Below is a small trained network, with its code and all its weights. Each question gives an input and a class and asks what happens when units are switched off, that is, made to give their printed mean instead of their output.

import numpy as np


def w(rows, s, z=0):
    codes = np.array(rows[::2]) - 128.0
    scale = np.full(codes.shape[1], s)
    scale[-1] = z or s
    return codes * scale


def f(y):
    return np.maximum(y, 0)


def log_softmax(a):
    a = a - a.max(-1, keepdims=True)
    return a - np.log(np.exp(a).sum(-1, keepdims=True))


def net(x, mask):
    res = np.array(x, float).reshape(1, 5) / 4 @ E
    y = f(res @ A[0][:, :-1].T + A[0][:, -1])
    res = res + np.where(mask, y, B[0][:, -1]) @ B[0][:, :-1]
    return log_softmax(res[-1] @ U[:, :-1].T + U[:, -1])


A, B = {}, {}
E = w([
[51,209,4,93],'x0',
[129,128,130,129],'x1',
[165,234,156,203],'x2',
[37,175,237,92],'x3',
[47,73,120,250],'x4',
],0.0043)
A[0] = w([
[174,154,126,79,56],'n0',
[70,200,68,145,62],'n1',
[171,240,127,204,55],'n2',
[93,106,114,194,69],'n3',
[180,162,126,71,49],'n4',
[80,104,123,214,54],'n5',
[135,122,120,145,79],'n6',
[205,72,205,159,1],'n7',
[161,218,132,183,68],'n8',
[97,74,135,191,106],'n9',
[72,187,41,99,17],'n10',
[105,166,177,104,103],'n11',
[106,70,112,88,70],'n12',
[19,157,228,86,7],'n13',
[78,186,46,99,24],'n14',
[182,57,206,153,26],'n15',
[178,93,58,160,47],'n16',
[96,37,99,63,39],'n17',
[92,32,105,60,36],'n18',
[192,164,124,64,34],'n19',
[88,171,63,104,46],'n20',
[181,162,151,42,53],'n21',
[192,154,137,52,46],'n22',
[163,84,103,140,137],'n23',
[87,117,131,179,85],'n24',
[85,27,106,51,31],'n25',
[79,179,52,102,34],'n26',
[231,103,45,153,31],'n27',
[75,105,130,190,23],'n28',
[164,167,151,44,59],'n29',
[175,111,96,150,52],'n30',
[36,165,226,88,8],'n31',
[181,190,165,195,66],'n32',
[190,97,55,159,39],'n33',
[70,113,123,188,69],'n34',
[166,139,88,142,116],'n35',
[50,100,122,222,30],'n36',
[192,81,255,146,33],'n37',
[190,85,48,165,34],'n38',
[143,231,145,206,43],'n39',
],0.0094,0.0057)
B[0] = w([
[173,143,150,135,161],'n0',
[148,86,65,129,203],'n1',
[66,99,179,85,222],'n2',
[166,129,171,148,168],'n3',
[180,143,156,139,171],'n4',
[191,130,181,136,182],'n5',
[128,129,122,138,129],'n6',
[157,38,79,132,190],'n7',
[81,102,165,99,200],'n8',
[172,171,133,100,209],'n9',
[166,56,81,141,196],'n10',
[116,157,105,168,195],'n11',
[103,109,155,105,156],'n12',
[70,152,133,253,210],'n13',
[162,75,74,135,193],'n14',
[154,33,93,159,201],'n15',
[103,123,138,193,168],'n16',
[91,78,187,99,175],'n17',
[81,92,176,86,177],'n18',
[188,150,159,141,175],'n19',
[155,79,94,138,178],'n20',
[191,135,187,142,201],'n21',
[188,131,178,138,187],'n22',
[89,155,111,142,196],'n23',
[163,142,154,112,168],'n24',
[80,99,170,75,182],'n25',
[159,68,87,138,189],'n26',
[100,140,143,226,198],'n27',
[175,166,149,133,149],'n28',
[185,129,191,146,197],'n29',
[126,137,99,160,143],'n30',
[78,150,118,244,202],'n31',
[82,75,156,97,207],'n32',
[102,132,138,203,171],'n33',
[176,128,168,118,175],'n34',
[106,159,116,148,180],'n35',
[198,132,188,120,190],'n36',
[143,79,27,95,252],'n37',
[97,122,143,210,176],'n38',
[78,95,179,95,200],'n39',
],0.04,0.0028)
U = w([
[132,108,137,112,255],'0',
[152,70,102,116,65],'1',
[109,124,142,159,85],'2',
[178,126,173,110,78],'3',
[88,90,169,78,81],'4',
[109,254,52,16,172],'5',
],0.0086,0.014)

Each question gives the input, the list of numbers given to net, and the class t.
The units are the neurons (one row each of A and B). Each row of codes is followed by its name. A weight is (code - 128) times the scale printed after its matrix; where a second scale follows, it is the last column's (A, B and U).
mask holds one flag per neuron, in row order. A switched-off neuron (its flag False) gives its mean, the last column of its row in B, instead of its output. The means were averaged over made-up inputs and are rounded, as every weight is.
A unit's drop is (log p(t) with every unit on - log p(t) with that unit switched off) / (log p(t) with every unit on - log p(t) with every unit switched off).
The circuit of an input: a set's keep is (log p(t) with only the set's units on - log p(t) with every unit switched off) / (log p(t) with every unit on - log p(t) with every unit switched off). Starting from the 12 units with the biggest drops (on a tie, the unit counted first), units are removed one at a time, each time the one whose removal leaves the highest keep (on an exact tie, the one counted first), for as long as the keep stays at least 0.8.
circuit, biggest first: the units of the circuit, biggest drop first
top k neurons: the k neurons with the biggest drops, biggest first
drop when u is switched off: that unit's drop, to one decimal
input [-6,-5,0,4,-2], class 1: circuit, biggest first -> n37; n15
input [-4,-2,-7,-7,8], class 3: circuit, biggest first -> n9; n36
input [0,4,-8,-1,-6], class 4: circuit, biggest first -> n25; n18
input [-5,-3,4,6,0], class 2: top 2 neurons -> n13; n31
input [8,0,7,7,5], class 1: circuit, biggest first -> n1
input [7,3,-5,-7,-7], class 1: top 4 neurons -> n10; n14; n26; n20
input [-6,4,3,-7,-8], class 3: circuit, biggest first -> n22; n21
input [-3,1,2,-5,-3], class 2: top 2 neurons -> n27; n37
input [-5,-4,8,7,-4], class 4: circuit, biggest first -> n32; n39
input [-4,-3,-1,7,-2], class 2: circuit, biggest first -> n13; n31
input [6,-1,6,-3,3], class 1: top 3 neurons -> n1; n10; n14
input [5,1,-8,6,6], class 4: top 2 neurons -> n25; n18
input [-3,2,7,-5,1], class 4: top 2 neurons -> n2; n32
input [7,-1,0,-8,-5], class 2: circuit, biggest first -> n27
input [-5,0,2,-2,3], class 1: drop when n15 is switched off -> 0.3
input [-4,-7,-5,-8,-4], class 2: drop when n27 is switched off -> 0.1
input [5,-2,-8,-5,-3], class 4: drop when n17 is switched off -> 0.2
